Below are the code and all the weights of a small trained network. Each question names an input and a class and asks about switching units off, where a switched-off unit gives its printed mean instead of its output.

import numpy as np


def w(rows, s, z=0):
    codes = np.array(rows[::2]) - 128.0
    scale = np.full(codes.shape[1], s)
    scale[-1] = z or s
    return codes * scale


def f(y):
    return np.maximum(y, 0)


def log_softmax(a):
    a = a - a.max(-1, keepdims=True)
    return a - np.log(np.exp(a).sum(-1, keepdims=True))


def net(x, mask):
    res = np.array(x, float).reshape(1, 7) / 4 @ E
    y = f(res @ A[0][:, :-1].T + A[0][:, -1])
    res = res + np.where(mask, y, B[0][:, -1]) @ B[0][:, :-1]
    return log_softmax(res[-1] @ U[:, :-1].T + U[:, -1])


A, B = {}, {}
E = w([
[125,130,126],'x0',
[130,129,127],'x1',
[197,75,17],'x2',
[48,1,133],'x3',
[130,128,126],'x4',
[234,61,220],'x5',
[127,128,129],'x6',
],0.0083)
A[0] = w([
[96,99,143,57],'n1',
[88,142,93,45],'n2',
[185,181,94,70],'n3',
[70,164,107,50],'n4',
[106,82,146,113],'n5',
[86,2,100,104],'n6',
[172,74,43,100],'n7',
[68,148,66,114],'n8',
[98,152,86,18],'n9',
[198,90,136,118],'n10',
[91,170,76,24],'n11',
[82,45,115,7],'n12',
[181,127,67,74],'n13',
[181,220,123,74],'n14',
[81,197,89,81],'n15',
[95,171,214,161],'n16',
[167,101,237,93],'n17',
[72,44,117,101],'n18',
[167,188,121,21],'n19',
[161,75,48,86],'n20',
[87,61,133,14],'n21',
[87,149,86,1],'n22',
],0.014,0.007)
B[0] = w([
[123,138,159,145],'n1',
[172,94,146,150],'n2',
[133,180,183,179],'n3',
[183,70,119,165],'n4',
[126,173,127,169],'n5',
[137,204,158,244],'n6',
[62,77,134,215],'n7',
[204,105,97,192],'n8',
[171,97,126,145],'n9',
[174,107,40,199],'n10',
[184,96,139,160],'n11',
[172,147,231,179],'n12',
[52,56,187,173],'n13',
[103,165,250,207],'n14',
[178,88,95,188],'n15',
[37,10,95,222],'n16',
[188,87,66,213],'n17',
[171,199,177,208],'n18',
[131,166,255,162],'n19',
[44,62,138,203],'n20',
[149,151,192,165],'n21',
[180,83,138,146],'n22',
],0.0083,0.011)
U = w([
[183,176,189,54],'0',
[252,102,86,48],'1',
[71,85,130,57],'2',
[156,161,95,253],'3',
[153,161,99,234],'4',
],0.012)

Each question gives the input, the list of numbers given to net, and the class t.
The units are the neurons (one row each of A and B). Each row of codes is followed by its name. A weight is (code - 128) times the scale printed after its matrix; where a second scale follows, it is the last column's (A, B and U).
mask holds one flag per neuron, in row order. A switched-off neuron (its flag False) gives its mean, the last column of its row in B, instead of its output. The means were averaged over made-up inputs and are rounded, as every weight is.
A unit's drop is (log p(t) with every unit on - log p(t) with that unit switched off) / (log p(t) with every unit on - log p(t) with every unit switched off).
The circuit of an input: a set's keep is (log p(t) with only the set's units on - log p(t) with every unit switched off) / (log p(t) with every unit on - log p(t) with every unit switched off). Starting from the 12 units with the biggest drops (on a tie, the unit counted first), units are removed one at a time, each time the one whose removal leaves the highest keep (on an exact tie, the one counted first), for as long as the keep stays at least 0.8.
units of the circuit, in order: the units of the circuit, biggest drop first
most important unit: the unit with the biggest drop
k most important neurons: the k neurons with the biggest drops, biggest first
drop when u is switched off: that unit's drop, to one decimal
input [-5,3,6,0,-1,-6,3], class 1: units of the circuit, in order => n8
input [-8,4,5,8,-7,-7,-1], class 0: units of the circuit, in order => n12, n18
input [-1,2,4,-7,5,-4,-5], class 0: units of the circuit, in order => n14, n19
input [7,8,8,4,4,-5,-7], class 2: 2 most important neurons => n20, n7
input [6,-1,-4,6,3,8,-7], class 1: 2 most important neurons => n17, n14
input [5,2,-2,-8,2,-5,5], class 0: 2 most important neurons => n14, n19
input [-4,-1,6,8,-5,8,2], class 0: 4 most important neurons => n6, n12, n18, n21
input [-4,8,6,7,-3,7,-6], class 0: 2 most important neurons => n6, n12
input [-2,6,8,2,6,-2,-8], class 2: 3 most important neurons => n20, n7, n13
input [-2,6,-1,-4,0,7,-1], class 1: 2 most important neurons => n17, n10
input [6,6,3,-2,-2,0,-3], class 2: drop when n6 is switched off => 0.4
input [8,-2,6,-2,5,5,-6], class 2: drop when n16 is switched off => -0.1
input [7,5,8,5,-5,-2,4], class 2: drop when n20 is switched off => 1.4
input [0,0,3,3,3,-6,-5], class 1: most important unit => n8
